Here is a tiny trained network, its code and every weight. The questions are about switching its units off for an input and a class, where a switched-off unit gives its printed mean instead of its output.

import numpy as np


def w(rows, s, z=0):
    codes = np.array(rows[::2]) - 128.0
    scale = np.full(codes.shape[1], s)
    scale[-1] = z or s
    return codes * scale


def norm(h):
    return h / np.sqrt((h * h).mean(-1, keepdims=True) + 1e-5)


def f(y):
    return np.maximum(y, 0)


def log_softmax(a):
    a = a - a.max(-1, keepdims=True)
    return a - np.log(np.exp(a).sum(-1, keepdims=True))


def net(x, mask):
    res = np.array(x, float).reshape(1, 4) / 4 @ E
    u = 0
    for l in range(4):
        y = f(norm(res) @ A[l][:, :-1].T + A[l][:, -1])
        res = res + np.where(mask[u : u + 8], y, B[l][:, -1]) @ B[l][:, :-1]
        u += 8
    return log_softmax(norm(res)[-1] @ U[:, :-1].T + U[:, -1])


A, B = {}, {}
E = w([
[95,2,134,122,187,132,105,185,101],'x0',
[44,118,32,98,166,146,172,122,169],'x1',
[102,125,175,127,137,252,81,95,182],'x2',
[134,124,126,125,129,127,127,115,129],'x3',
],0.014)
A[0] = w([
[122,86,119,101,141,156,100,148,127,3],'0.n0',
[60,138,23,113,170,138,161,115,182,126],'0.n1',
[109,5,138,138,168,134,107,159,85,143],'0.n2',
[107,126,174,129,129,239,99,108,174,131],'0.n3',
[132,158,120,128,130,206,110,103,125,86],'0.n4',
[165,118,119,124,144,112,112,82,151,57],'0.n5',
[125,115,164,130,118,113,112,116,102,12],'0.n6',
[126,97,150,121,181,113,139,147,123,77],'0.n7',
],0.015,0.0062)
B[0] = w([
[159,116,162,107,99,166,151,127,121,153],'0.n0',
[45,124,114,152,166,152,209,57,120,237],'0.n1',
[106,6,130,120,75,83,93,148,143,250],'0.n2',
[142,108,115,174,172,180,98,141,246,247],'0.n3',
[102,142,118,147,75,43,142,136,136,185],'0.n4',
[152,149,134,139,89,130,121,150,92,131],'0.n5',
[91,109,92,150,135,124,141,67,106,139],'0.n6',
[143,148,113,157,136,92,137,115,158,162],'0.n7',
],0.014)
A[1] = w([
[182,138,94,93,156,150,120,133,73,80],'1.n0',
[104,213,148,100,156,122,155,116,4,21],'1.n1',
[132,124,141,105,144,148,127,142,107,54],'1.n2',
[186,228,139,184,197,192,148,119,157,54],'1.n3',
[124,118,116,131,153,90,147,134,149,84],'1.n4',
[161,191,134,139,111,144,122,136,63,3],'1.n5',
[136,92,86,109,165,116,97,149,164,90],'1.n6',
[119,166,67,77,153,146,130,138,149,44],'1.n7',
],0.013,0.004)
B[1] = w([
[122,160,152,132,142,151,113,110,149,133],'1.n0',
[203,138,173,99,141,186,150,140,67,184],'1.n1',
[124,130,121,110,100,147,128,147,124,128],'1.n2',
[145,179,75,160,181,5,118,119,130,253],'1.n3',
[135,153,167,116,119,132,134,80,174,182],'1.n4',
[58,120,182,80,106,123,123,84,142,164],'1.n5',
[166,175,153,92,117,176,149,137,118,225],'1.n6',
[146,92,127,191,160,125,156,70,94,151],'1.n7',
],0.013,0.006)
A[2] = w([
[142,213,161,137,195,198,136,110,123,42],'2.n0',
[129,156,90,130,135,234,53,127,189,91],'2.n1',
[251,151,165,100,98,87,75,197,160,135],'2.n2',
[153,131,197,63,70,98,107,100,49,91],'2.n3',
[90,103,162,70,143,230,175,94,145,78],'2.n4',
[152,178,173,85,102,159,203,114,75,92],'2.n5',
[214,114,175,102,113,223,67,196,115,1],'2.n6',
[114,91,144,85,146,175,132,80,94,145],'2.n7',
],0.014,0.0053)
B[2] = w([
[118,150,90,123,142,84,141,120,108,169],'2.n0',
[131,122,131,81,127,71,155,111,4,218],'2.n1',
[161,155,109,162,82,106,26,113,143,255],'2.n2',
[52,145,39,128,128,104,140,185,136,217],'2.n3',
[169,122,44,77,100,124,57,200,132,210],'2.n4',
[93,154,118,86,173,204,131,126,89,197],'2.n5',
[123,109,219,160,112,136,143,61,86,157],'2.n6',
[154,164,138,115,118,124,115,194,137,183],'2.n7',
],0.017,0.0087)
A[3] = w([
[127,216,104,118,99,128,108,109,92,208],'3.n0',
[74,77,87,56,173,132,245,125,65,148],'3.n1',
[119,73,154,118,174,99,123,87,192,104],'3.n2',
[189,159,105,111,143,115,180,88,105,38],'3.n3',
[97,122,127,84,114,12,175,130,101,35],'3.n4',
[119,113,117,130,174,125,181,151,168,222],'3.n5',
[108,43,209,77,89,137,182,214,107,187],'3.n6',
[147,148,137,119,155,243,205,69,50,3],'3.n7',
],0.013,0.003)
B[3] = w([
[115,110,121,86,187,187,141,152,129,218],'3.n0',
[188,127,202,137,119,103,95,131,110,245],'3.n1',
[114,130,147,116,100,157,139,134,82,199],'3.n2',
[135,97,154,131,148,140,150,182,134,151],'3.n3',
[123,118,116,128,100,102,132,108,87,179],'3.n4',
[138,145,142,115,92,133,166,126,127,191],'3.n5',
[135,255,113,136,177,149,162,93,128,209],'3.n6',
[200,159,162,155,173,137,78,187,157,161],'3.n7',
],0.021,0.011)
U = w([
[38,179,17,80,169,147,98,169,52,229],'0',
[195,188,72,167,146,83,14,106,186,61],'1',
[101,58,21,143,37,28,55,172,70,124],'2',
[165,36,236,174,64,176,24,90,140,64],'3',
[231,154,174,110,196,147,161,181,86,253],'4',
[72,181,92,183,168,138,226,43,181,182],'5',
[123,89,168,87,75,55,218,99,12,159],'6',
[63,33,117,67,102,251,180,139,174,56],'7',
],0.02,0.0015)

Each question gives the input, the list of numbers given to net, and the class t.
The units are the neurons (one row each of A and B). Each row of codes is followed by its name. A weight is (code - 128) times the scale printed after its matrix; where a second scale follows, it is the last column's (A, B and U).
mask holds one flag per neuron, layer by layer. A switched-off neuron (its flag False) gives its mean, the last column of its row in B, instead of its output. The means were averaged over made-up inputs and are rounded, as every weight is.
A unit's drop is (log p(t) with every unit on - log p(t) with that unit switched off) / (log p(t) with every unit on - log p(t) with every unit switched off).
The circuit of an input: a set's keep is (log p(t) with only the set's units on - log p(t) with every unit switched off) / (log p(t) with every unit on - log p(t) with every unit switched off). Starting from the 12 units with the biggest drops (on a tie, the unit counted first), units are removed one at a time, each time the one whose removal leaves the highest keep (on an exact tie, the one counted first), for as long as the keep stays at least 0.8.
units of the circuit, in order: the units of the circuit, biggest drop first
most important unit: the unit with the biggest drop
top k neurons: the k neurons with the biggest drops, biggest first
top k neurons in layer l: the k neurons of layer l with the biggest drops, biggest first
input [-8,-3,-1,3], class 0: top 2 neurons in layer 0 -> 0.n3; 0.n1
input [0,-6,8,7], class 1: units of the circuit, in order -> 0.n2; 1.n3
input [8,3,-3,2], class 6: most important unit -> 0.n2
input [-1,8,4,-3], class 5: top 2 neurons -> 0.n1; 0.n2
input [1,5,-1,-6], class 6: units of the circuit, in order -> 0.n3; 3.n1
input [-4,1,-2,1], class 4: top 2 neurons in layer 0 -> 0.n2; 0.n3
input [6,8,-2,6], class 6: units of the circuit, in order -> 0.n3; 3.n1
input [-1,-4,8,-8], class 1: units of the circuit, in order -> 0.n2; 1.n3
input [-6,-1,-8,-1], class 0: top 4 neurons -> 0.n3; 0.n1; 0.n2; 2.n3
input [6,-7,0,-2], class 2: units of the circuit, in order -> 0.n3; 2.n3
input [0,-2,5,-8], class 1: top 3 neurons -> 0.n1; 0.n2; 0.n3
input [-1,-7,3,-4], class 1: top 2 neurons in layer 0 -> 0.n2; 0.n1
input [0,7,-7,-5], class 4: top 3 neurons -> 0.n2; 0.n3; 3.n7
input [8,1,-4,1], class 6: top 3 neurons -> 2.n2; 0.n3; 3.n6
input [0,4,2,3], class 5: units of the circuit, in order -> 0.n1
input [-4,-4,-3,5], class 0: top 3 neurons -> 0.n3; 0.n2; 0.n1
input [0,0,-1,6], class 0: top 2 neurons in layer 0 -> 0.n3; 0.n2
input [7,2,1,-3], class 7: top 2 neurons -> 2.n1; 0.n2
input [-5,7,-1,-1], class 4: top 3 neurons -> 0.n2; 0.n3; 3.n1
input [-1,-4,-4,-8], class 0: top neuron -> 0.n3
input [-1,8,7,-5], class 5: top 2 neurons -> 0.n2; 0.n1
input [4,-7,-1,1], class 2: top 2 neurons in layer 0 -> 0.n3; 0.n1
input [-8,1,2,2], class 5: top 2 neurons -> 0.n2; 2.n2
input [-8,7,-7,-5], class 4: top 2 neurons -> 0.n3; 0.n2
input [2,2,-1,5], class 6: top 2 neurons -> 0.n3; 2.n2
input [3,4,1,-3], class 7: top 2 neurons -> 2.n1; 2.n4
input [1,-1,2,4], class 3: most important unit -> 0.n1
input [-7,0,-5,-6], class 0: top 3 neurons in layer 0 -> 0.n1; 0.n3; 0.n2
